Below are the code and all the weights of a small trained network. Each question names an input and a class and asks about switching units off, where a switched-off unit gives its printed mean instead of its output.

import numpy as np


def w(rows, s, z=0):
    codes = np.array(rows[::2]) - 128.0
    scale = np.full(codes.shape[1], s)
    scale[-1] = z or s
    return codes * scale


def f(y):
    return y / 2 * (1 + np.tanh(0.7978845608 * (y + 0.044715 * y**3)))


def log_softmax(a):
    a = a - a.max(-1, keepdims=True)
    return a - np.log(np.exp(a).sum(-1, keepdims=True))


def net(x, mask):
    res = np.array(x, float).reshape(1, 5) / 4 @ E
    y = f(res @ A[0][:, :-1].T + A[0][:, -1])
    res = res + np.where(mask, y, B[0][:, -1]) @ B[0][:, :-1]
    return log_softmax(res[-1] @ U[:, :-1].T + U[:, -1])


A, B = {}, {}
E = w([
[129,128,128],'x0',
[168,136,45],'x1',
[216,132,166],'x2',
[129,128,128],'x3',
[121,254,134],'x4',
],0.019)
A[0] = w([
[76,123,159,155],'neuron 0',
[228,133,122,97],'neuron 1',
[34,120,162,183],'neuron 2',
[140,55,142,202],'neuron 3',
[107,102,64,169],'neuron 4',
[176,124,245,131],'neuron 5',
[131,41,124,254],'neuron 6',
[188,131,84,101],'neuron 7',
[110,135,25,146],'neuron 8',
[85,134,40,164],'neuron 9',
[122,254,137,183],'neuron 10',
[122,207,106,144],'neuron 11',
],0.016,0.0093)
B[0] = w([
[143,218,97,164],'neuron 0',
[123,208,114,193],'neuron 1',
[187,211,50,191],'neuron 2',
[227,145,137,207],'neuron 3',
[158,81,102,181],'neuron 4',
[113,82,217,203],'neuron 5',
[250,138,115,231],'neuron 6',
[132,197,38,175],'neuron 7',
[104,62,123,194],'neuron 8',
[98,61,107,189],'neuron 9',
[7,142,140,251],'neuron 10',
[32,129,128,198],'neuron 11',
],0.012,0.023)
U = w([
[177,175,86,190],'0',
[99,198,102,157],'1',
[170,72,231,130],'2',
[85,99,246,117],'3',
[152,18,119,152],'4',
[65,58,132,2],'5',
],0.013,0.0022)

Each question gives the input, the list of numbers given to net, and the class t.
The units are the neurons (one row each of A and B). Each row of codes is followed by its name. A weight is (code - 128) times the scale printed after its matrix; where a second scale follows, it is the last column's (A, B and U).
mask holds one flag per neuron, in row order. A switched-off neuron (its flag False) gives its mean, the last column of its row in B, instead of its output. The means were averaged over made-up inputs and are rounded, as every weight is.
A unit's drop is (log p(t) with every unit on - log p(t) with that unit switched off) / (log p(t) with every unit on - log p(t) with every unit switched off).
The circuit of an input: a set's keep is (log p(t) with only the set's units on - log p(t) with every unit switched off) / (log p(t) with every unit on - log p(t) with every unit switched off). Starting from all 12 units, units are removed one at a time, each time the one whose removal leaves the highest keep (on an exact tie, the one counted first), for as long as the keep stays at least 0.8.
circuit, biggest first: the units of the circuit, biggest drop first
unit that matters most: the unit with the biggest drop
top k neurons: the k neurons with the biggest drops, biggest first
drop when u is switched off: that unit's drop, to one decimal
input [-8,-5,-3,8,-1], class 0: unit that matters most -> neuron 10
input [8,1,8,-7,5], class 1: top 4 neurons -> (neuron 1; neuron 7; neuron 8; neuron 9)
input [-1,3,0,1,0], class 4: circuit, biggest first -> (neuron 2; neuron 0)
input [4,1,7,3,-6], class 0: top 4 neurons -> (neuron 1; neuron 7; neuron 6; neuron 8)
input [-6,0,6,8,8], class 3: circuit, biggest first -> (neuron 5; neuron 2)
input [3,0,4,3,-1], class 2: top 2 neurons -> (neuron 2; neuron 5)
input [-7,0,-4,1,-6], class 0: top 4 neurons -> (neuron 2; neuron 6; neuron 5; neuron 3)
input [-6,-3,0,2,-6], class 0: top 3 neurons -> (neuron 6; neuron 2; neuron 8)
input [-4,-7,2,7,1], class 3: top 3 neurons -> (neuron 5; neuron 6; neuron 3)
input [-3,1,-6,-6,-4], class 4: top 2 neurons -> (neuron 9; neuron 1)
input [0,0,2,-4,4], class 3: circuit, biggest first -> (neuron 2; neuron 7)
input [-1,1,-8,-6,3], class 5: top 2 neurons -> (neuron 9; neuron 8)
input [7,-4,-6,2,0], class 0: top 3 neurons -> (neuron 10; neuron 2; neuron 11)
input [-6,5,1,4,-7], class 0: circuit, biggest first -> (neuron 6)
input [-4,7,1,-8,5], class 1: top 2 neurons -> (neuron 7; neuron 5)
input [-8,4,-6,7,1], class 5: top 2 neurons -> (neuron 6; neuron 3)
input [-5,-3,5,8,-5], class 2: drop when neuron 11 is switched off -> 0.0
input [8,-1,3,-1,-3], class 2: drop when neuron 2 is switched off -> 0.1
input [3,-5,2,4,-6], class 2: drop when neuron 5 is switched off -> 0.4
input [5,-2,7,6,-6], class 2: circuit, biggest first -> (neuron 5)
